Below are the code and all the weights of a small trained network. Each question names an input and a class and asks about switching units off, where a switched-off unit gives its printed mean instead of its output.

import numpy as np


def w(rows, s, z=0):
    codes = np.array(rows[::2]) - 128.0
    scale = np.full(codes.shape[1], s)
    scale[-1] = z or s
    return codes * scale


def f(y):
    return y / 2 * (1 + np.tanh(0.7978845608 * (y + 0.044715 * y**3)))


def log_softmax(a):
    a = a - a.max(-1, keepdims=True)
    return a - np.log(np.exp(a).sum(-1, keepdims=True))


def net(x, mask):
    res = np.array(x, float).reshape(1, 5) / 4 @ E
    y = f(res @ A[0][:, :-1].T + A[0][:, -1])
    res = res + np.where(mask, y, B[0][:, -1]) @ B[0][:, :-1]
    return log_softmax(res[-1] @ U[:, :-1].T + U[:, -1])


A, B = {}, {}
E = w([
[132,139,124,134,139,136,133,128,107,142,106,134],'x0',
[141,74,188,93,153,135,103,100,180,219,133,101],'x1',
[122,127,127,128,114,124,125,128,129,134,132,129],'x2',
[141,134,179,166,71,197,5,187,72,97,122,71],'x3',
[81,150,80,144,132,181,136,117,210,171,78,102],'x4',
],0.013)
A[0] = w([
[123,129,142,135,112,170,84,137,137,138,120,109,9],'neuron 1',
[136,123,129,110,151,121,162,115,204,152,138,126,87],'neuron 2',
[100,166,28,157,94,123,159,141,126,36,111,153,144],'neuron 3',
[127,128,95,114,134,32,213,111,118,135,139,168,51],'neuron 4',
[128,142,144,145,92,174,42,148,31,69,134,101,131],'neuron 5',
[123,133,155,145,97,206,41,147,107,132,114,109,36],'neuron 6',
[159,90,222,112,143,4,137,122,48,132,158,161,122],'neuron 7',
[123,121,111,120,140,88,179,115,149,182,109,148,148],'neuron 8',
[110,137,102,135,97,117,147,132,150,155,127,149,80],'neuron 9',
[139,144,110,133,92,82,141,147,71,54,144,168,108],'neuron 10',
],0.017,0.015)
B[0] = w([
[148,157,75,105,190,44,231,94,115,182,114,103,149],'neuron 1',
[127,133,112,135,95,30,162,111,72,98,132,169,181],'neuron 2',
[152,126,123,79,139,251,169,103,194,228,171,76,233],'neuron 3',
[151,140,169,125,87,254,50,160,135,152,124,113,218],'neuron 4',
[102,108,169,169,114,65,34,140,70,72,63,164,255],'neuron 5',
[156,142,90,74,131,252,228,118,225,185,216,106,203],'neuron 6',
[141,157,88,99,140,251,190,122,199,206,150,87,234],'neuron 7',
[87,111,95,148,172,28,154,110,133,102,119,98,209],'neuron 8',
[162,148,122,132,152,84,184,199,82,64,154,179,144],'neuron 9',
[84,101,134,165,127,8,103,118,102,82,96,155,202],'neuron 10',
],0.0099,0.025)
U = w([
[164,160,180,118,116,186,89,132,173,149,148,76,247],'0',
[162,162,124,96,172,120,191,94,186,154,173,83,172],'1',
[114,124,176,189,151,2,103,119,73,36,101,172,2],'2',
],0.0092,0.0047)

Each question gives the input, the list of numbers given to net, and the class t.
The units are the neurons (one row each of A and B). Each row of codes is followed by its name. A weight is (code - 128) times the scale printed after its matrix; where a second scale follows, it is the last column's (A, B and U).
mask holds one flag per neuron, in row order. A switched-off neuron (its flag False) gives its mean, the last column of its row in B, instead of its output. The means were averaged over made-up inputs and are rounded, as every weight is.
A unit's drop is (log p(t) with every unit on - log p(t) with that unit switched off) / (log p(t) with every unit on - log p(t) with every unit switched off).
The circuit of an input: a set's keep is (log p(t) with only the set's units on - log p(t) with every unit switched off) / (log p(t) with every unit on - log p(t) with every unit switched off). Starting from all 10 units, units are removed one at a time, each time the one whose removal leaves the highest keep (on an exact tie, the one counted first), for as long as the keep stays at least 0.8.
units of the circuit, in order: the units of the circuit, biggest drop first
most important unit: the unit with the biggest drop
k most important neurons: the k neurons with the biggest drops, biggest first
drop when u is switched off: that unit's drop, to one decimal
input [0,1,-4,5,4], class 1: units of the circuit, in order	(neuron 4)
input [-3,5,-8,2,4], class 1: 2 most important neurons	(neuron 4; neuron 5)
input [8,0,2,-8,-3], class 0: 3 most important neurons	(neuron 4; neuron 6; neuron 1)
input [4,4,-7,6,2], class 1: 2 most important neurons	(neuron 6; neuron 1)
input [4,-4,-5,-6,0], class 0: 2 most important neurons	(neuron 4; neuron 6)
input [4,7,-2,5,4], class 1: 2 most important neurons	(neuron 1; neuron 4)
input [-6,3,-7,0,4], class 2: 2 most important neurons	(neuron 3; neuron 7)
input [0,-7,5,3,-3], class 2: 2 most important neurons	(neuron 10; neuron 5)
input [4,-6,-1,5,-8], class 2: 2 most important neurons	(neuron 5; neuron 10)
input [-8,-4,4,-2,-3], class 0: 3 most important neurons	(neuron 8; neuron 4; neuron 6)
input [-5,3,-5,1,6], class 1: 3 most important neurons	(neuron 5; neuron 10; neuron 4)
input [0,-5,2,-2,-8], class 0: 2 most important neurons	(neuron 7; neuron 4)
input [3,5,1,3,4], class 1: drop when neuron 1 is switched off	0.1
input [7,3,0,-1,2], class 2: drop when neuron 7 is switched off	0.6
input [3,-6,6,7,-4], class 2: drop when neuron 5 is switched off	2.2
input [-5,-7,5,6,-5], class 2: most important unit	neuron 5
input [3,-4,6,2,-5], class 2: 2 most important neurons	(neuron 10; neuron 5)
